Below are the code and all the weights of a small trained network. Each question names an input and a class and asks about switching units off, where a switched-off unit gives its printed mean instead of its output.

import numpy as np


def w(rows, s, z=0):
    codes = np.array(rows[::2]) - 128.0
    scale = np.full(codes.shape[1], s)
    scale[-1] = z or s
    return codes * scale


def norm(h):
    return h / np.sqrt((h * h).mean(-1, keepdims=True) + 1e-5)


def f(y):
    return np.maximum(y, 0)


def log_softmax(a):
    a = a - a.max(-1, keepdims=True)
    return a - np.log(np.exp(a).sum(-1, keepdims=True))


def net(x, mask):
    res = np.array(x, float).reshape(1, 4) / 4 @ E
    u = 0
    for l in range(3):
        y = f(norm(res) @ A[l][:, :-1].T + A[l][:, -1])
        res = res + np.where(mask[u : u + 9], y, B[l][:, -1]) @ B[l][:, :-1]
        u += 9
    return log_softmax(norm(res)[-1] @ U[:, :-1].T + U[:, -1])


A, B = {}, {}
E = w([
[94,156,73],'x0',
[23,254,215],'x1',
[139,24,107],'x2',
[73,146,10],'x3',
],0.005)
A[0] = w([
[249,177,114,250],'L0N0',
[147,105,178,133],'L0N1',
[67,102,166,162],'L0N2',
[172,133,89,39],'L0N3',
[75,168,30,205],'L0N4',
[117,150,106,100],'L0N5',
[37,103,80,45],'L0N6',
[175,85,111,201],'L0N7',
[116,55,134,174],'L0N8',
],0.011,0.0021)
B[0] = w([
[235,53,173,225],'L0N0',
[198,75,215,180],'L0N1',
[176,122,26,172],'L0N2',
[152,82,2,159],'L0N3',
[206,106,188,253],'L0N4',
[108,72,181,154],'L0N5',
[55,111,25,183],'L0N6',
[155,138,122,218],'L0N7',
[36,212,93,196],'L0N8',
],0.0044,0.0056)
A[1] = w([
[162,7,67,233],'L1N0',
[140,116,174,193],'L1N1',
[158,177,128,104],'L1N2',
[216,116,181,100],'L1N3',
[167,155,125,252],'L1N4',
[126,104,76,65],'L1N5',
[228,167,96,155],'L1N6',
[79,107,51,158],'L1N7',
[182,111,175,174],'L1N8',
],0.014,0.002)
B[1] = w([
[152,132,147,251],'L1N0',
[162,151,145,168],'L1N1',
[65,190,149,150],'L1N2',
[140,88,111,211],'L1N3',
[30,55,214,168],'L1N4',
[138,1,93,161],'L1N5',
[34,82,147,191],'L1N6',
[147,211,89,179],'L1N7',
[169,136,144,194],'L1N8',
],0.0086,0.011)
A[2] = w([
[137,206,246,145],'L2N0',
[126,61,172,154],'L2N1',
[134,158,144,47],'L2N2',
[185,77,166,141],'L2N3',
[249,180,143,84],'L2N4',
[92,198,64,251],'L2N5',
[194,49,95,164],'L2N6',
[130,92,99,83],'L2N7',
[174,67,148,123],'L2N8',
],0.011,0.0029)
B[2] = w([
[147,129,114,226],'L2N0',
[158,173,170,224],'L2N1',
[81,53,117,134],'L2N2',
[85,194,76,230],'L2N3',
[63,64,2,164],'L2N4',
[206,206,164,199],'L2N5',
[136,166,231,254],'L2N6',
[103,133,174,156],'L2N7',
[110,213,81,222],'L2N8',
],0.0062,0.0071)
U = w([
[2,64,77,2],'0',
[48,11,61,51],'1',
[3,203,110,123],'2',
[187,92,203,234],'3',
[203,210,49,127],'4',
],0.0085,0.0043)

Each question gives the input, the list of numbers given to net, and the class t.
The units are the neurons (one row each of A and B). Each row of codes is followed by its name. A weight is (code - 128) times the scale printed after its matrix; where a second scale follows, it is the last column's (A, B and U).
mask holds one flag per neuron, layer by layer. A switched-off neuron (its flag False) gives its mean, the last column of its row in B, instead of its output. The means were averaged over made-up inputs and are rounded, as every weight is.
A unit's drop is (log p(t) with every unit on - log p(t) with that unit switched off) / (log p(t) with every unit on - log p(t) with every unit switched off).
The circuit of an input: a set's keep is (log p(t) with only the set's units on - log p(t) with every unit switched off) / (log p(t) with every unit on - log p(t) with every unit switched off). Starting from the 12 units with the biggest drops (on a tie, the unit counted first), units are removed one at a time, each time the one whose removal leaves the highest keep (on an exact tie, the one counted first), for as long as the keep stays at least 0.8.
circuit, biggest first: the units of the circuit, biggest drop first
unit that matters most: the unit with the biggest drop
top k neurons: the k neurons with the biggest drops, biggest first
k most important neurons of layer l: the k neurons of layer l with the biggest drops, biggest first
drop when u is switched off: that unit's drop, to one decimal
input [-1,-4,-4,8], class 1: unit that matters most	L1N5
input [8,-3,2,-2], class 2: circuit, biggest first	[L1N3, L0N8, L1N6]
input [6,-4,-1,1], class 3: top 2 neurons	[L2N6, L1N0]
input [7,-4,-1,6], class 3: circuit, biggest first	[L0N4, L2N6]
input [8,7,3,6], class 4: top 2 neurons	[L2N5, L1N6]
input [3,-4,7,7], class 4: top 3 neurons	[L1N7, L1N4, L1N6]
input [2,8,3,6], class 4: top 3 neurons	[L2N5, L1N6, L1N4]
input [8,-4,-4,3], class 3: 4 most important neurons of layer 0	[L0N4, L0N8, L0N5, L0N2]
input [4,-3,-5,6], class 3: 2 most important neurons of layer 2	[L2N3, L2N4]
input [-5,4,6,-4], class 4: 4 most important neurons of layer 1	[L1N6, L1N4, L1N5, L1N1]
input [6,0,8,6], class 4: 2 most important neurons of layer 1	[L1N7, L1N6]
input [3,3,1,6], class 4: drop when L0N4 is switched off	0.1
input [0,6,5,4], class 4: drop when L1N6 is switched off	0.1
input [-4,4,4,5], class 4: unit that matters most	L1N7
input [2,0,7,2], class 4: drop when L1N7 is switched off	0.5
